Here is a tiny trained network, its code and every weight. The questions are about switching its units off for an input and a class, where a switched-off unit gives its printed mean instead of its output.

import numpy as np


def w(rows, s, z=0):
    codes = np.array(rows[::2]) - 128.0
    scale = np.full(codes.shape[1], s)
    scale[-1] = z or s
    return codes * scale


def f(y):
    return np.maximum(y, 0)


def log_softmax(a):
    a = a - a.max(-1, keepdims=True)
    return a - np.log(np.exp(a).sum(-1, keepdims=True))


def net(x, mask):
    res = np.array(x, float).reshape(1, 8) / 4 @ E
    y = f(res @ A[0][:, :-1].T + A[0][:, -1])
    res = res + np.where(mask, y, B[0][:, -1]) @ B[0][:, :-1]
    return log_softmax(res[-1] @ U[:, :-1].T + U[:, -1])


A, B = {}, {}
E = w([
[112,202,217,90,76,156,117,55,91,154,88],'x0',
[143,135,68,2,111,110,173,154,161,97,71],'x1',
[194,227,61,209,178,114,73,93,97,189,184],'x2',
[97,114,101,148,184,108,108,89,103,37,138],'x3',
[77,170,215,190,204,119,76,164,91,152,109],'x4',
[131,207,155,94,91,112,102,165,139,125,114],'x5',
[185,113,102,171,104,107,70,8,193,190,24],'x6',
[128,92,58,63,78,79,199,236,208,108,89],'x7',
],0.0096)
A[0] = w([
[146,191,222,73,83,155,129,174,106,254,63,108],'n1',
[101,120,149,137,108,121,104,105,185,197,62,162],'n2',
[161,189,46,89,182,55,164,180,125,149,168,130],'n3',
[54,33,126,207,167,54,93,90,174,54,89,221],'n4',
[59,75,125,123,92,139,176,145,167,92,157,174],'n5',
[122,135,180,135,155,191,46,108,44,149,191,124],'n6',
[9,117,133,81,144,78,131,183,221,62,63,144],'n7',
[139,165,90,164,170,59,64,76,129,65,55,145],'n8',
[71,131,98,163,126,32,80,150,220,164,74,1],'n9',
],0.0082,0.0076)
B[0] = w([
[57,220,118,169,161,116,135,121,152,184,160,235],'n1',
[184,128,87,121,123,132,185,157,125,171,80,205],'n2',
[101,178,180,176,141,105,178,91,203,246,178,204],'n3',
[154,164,208,136,96,138,188,189,107,191,88,233],'n4',
[153,118,127,150,68,69,151,203,108,120,166,219],'n5',
[59,137,122,201,182,125,104,129,111,125,148,250],'n6',
[182,144,128,43,144,195,173,196,84,112,80,254],'n7',
[212,148,137,22,33,124,184,119,129,164,80,198],'n8',
[112,165,129,157,136,59,193,173,104,133,205,164],'n9',
],0.011,0.013)
U = w([
[130,176,121,119,98,55,182,125,167,188,137,246],'0',
[158,111,24,158,120,110,152,58,139,143,112,3],'1',
[129,146,184,184,202,187,105,122,40,106,187,86],'2',
[119,79,62,12,62,65,188,200,178,45,89,223],'3',
],0.011,0.0073)

Each question gives the input, the list of numbers given to net, and the class t.
The units are the neurons (one row each of A and B). Each row of codes is followed by its name. A weight is (code - 128) times the scale printed after its matrix; where a second scale follows, it is the last column's (A, B and U).
mask holds one flag per neuron, in row order. A switched-off neuron (its flag False) gives its mean, the last column of its row in B, instead of its output. The means were averaged over made-up inputs and are rounded, as every weight is.
A unit's drop is (log p(t) with every unit on - log p(t) with that unit switched off) / (log p(t) with every unit on - log p(t) with every unit switched off).
The circuit of an input: a set's keep is (log p(t) with only the set's units on - log p(t) with every unit switched off) / (log p(t) with every unit on - log p(t) with every unit switched off). Starting from all 9 units, units are removed one at a time, each time the one whose removal leaves the highest keep (on an exact tie, the one counted first), for as long as the keep stays at least 0.8.
units of the circuit, in order: the units of the circuit, biggest drop first
most important unit: the unit with the biggest drop
top k neurons: the k neurons with the biggest drops, biggest first
drop when u is switched off: that unit's drop, to one decimal
input [0,-1,-2,-8,-7,-2,4,4], class 3: most important unit -> n3
input [6,-5,-3,0,0,-5,1,7], class 3: units of the circuit, in order -> [n3 n6]
input [0,0,-7,4,0,-2,8,-3], class 3: units of the circuit, in order -> [n3 n1]
input [-7,3,-4,-8,-5,-3,6,-7], class 3: units of the circuit, in order -> [n3 n1]
input [1,-1,4,-6,-4,-6,-7,-2], class 2: units of the circuit, in order -> [n8 n2]
input [3,0,-4,-7,-3,1,-3,2], class 3: top 3 neurons -> [n3 n6 n4]
input [-1,5,-1,0,-4,-7,-7,-6], class 3: top 4 neurons -> [n1 n5 n6 n4]
input [-6,-3,-1,2,2,8,2,-6], class 2: top 2 neurons -> [n6 n3]
input [7,8,1,-8,-6,-5,-7,8], class 0: top 2 neurons -> [n3 n1]
input [-6,-4,-3,3,-2,3,-5,-3], class 2: top 2 neurons -> [n8 n2]
input [-8,5,4,-3,-8,-3,-5,3], class 0: drop when n3 is switched off -> 3.3
input [3,3,-6,-1,3,-6,0,-5], class 2: drop when n8 is switched off -> 0.5
input [-3,4,-5,-2,6,0,-6,-4], class 3: drop when n7 is switched off -> 0.3
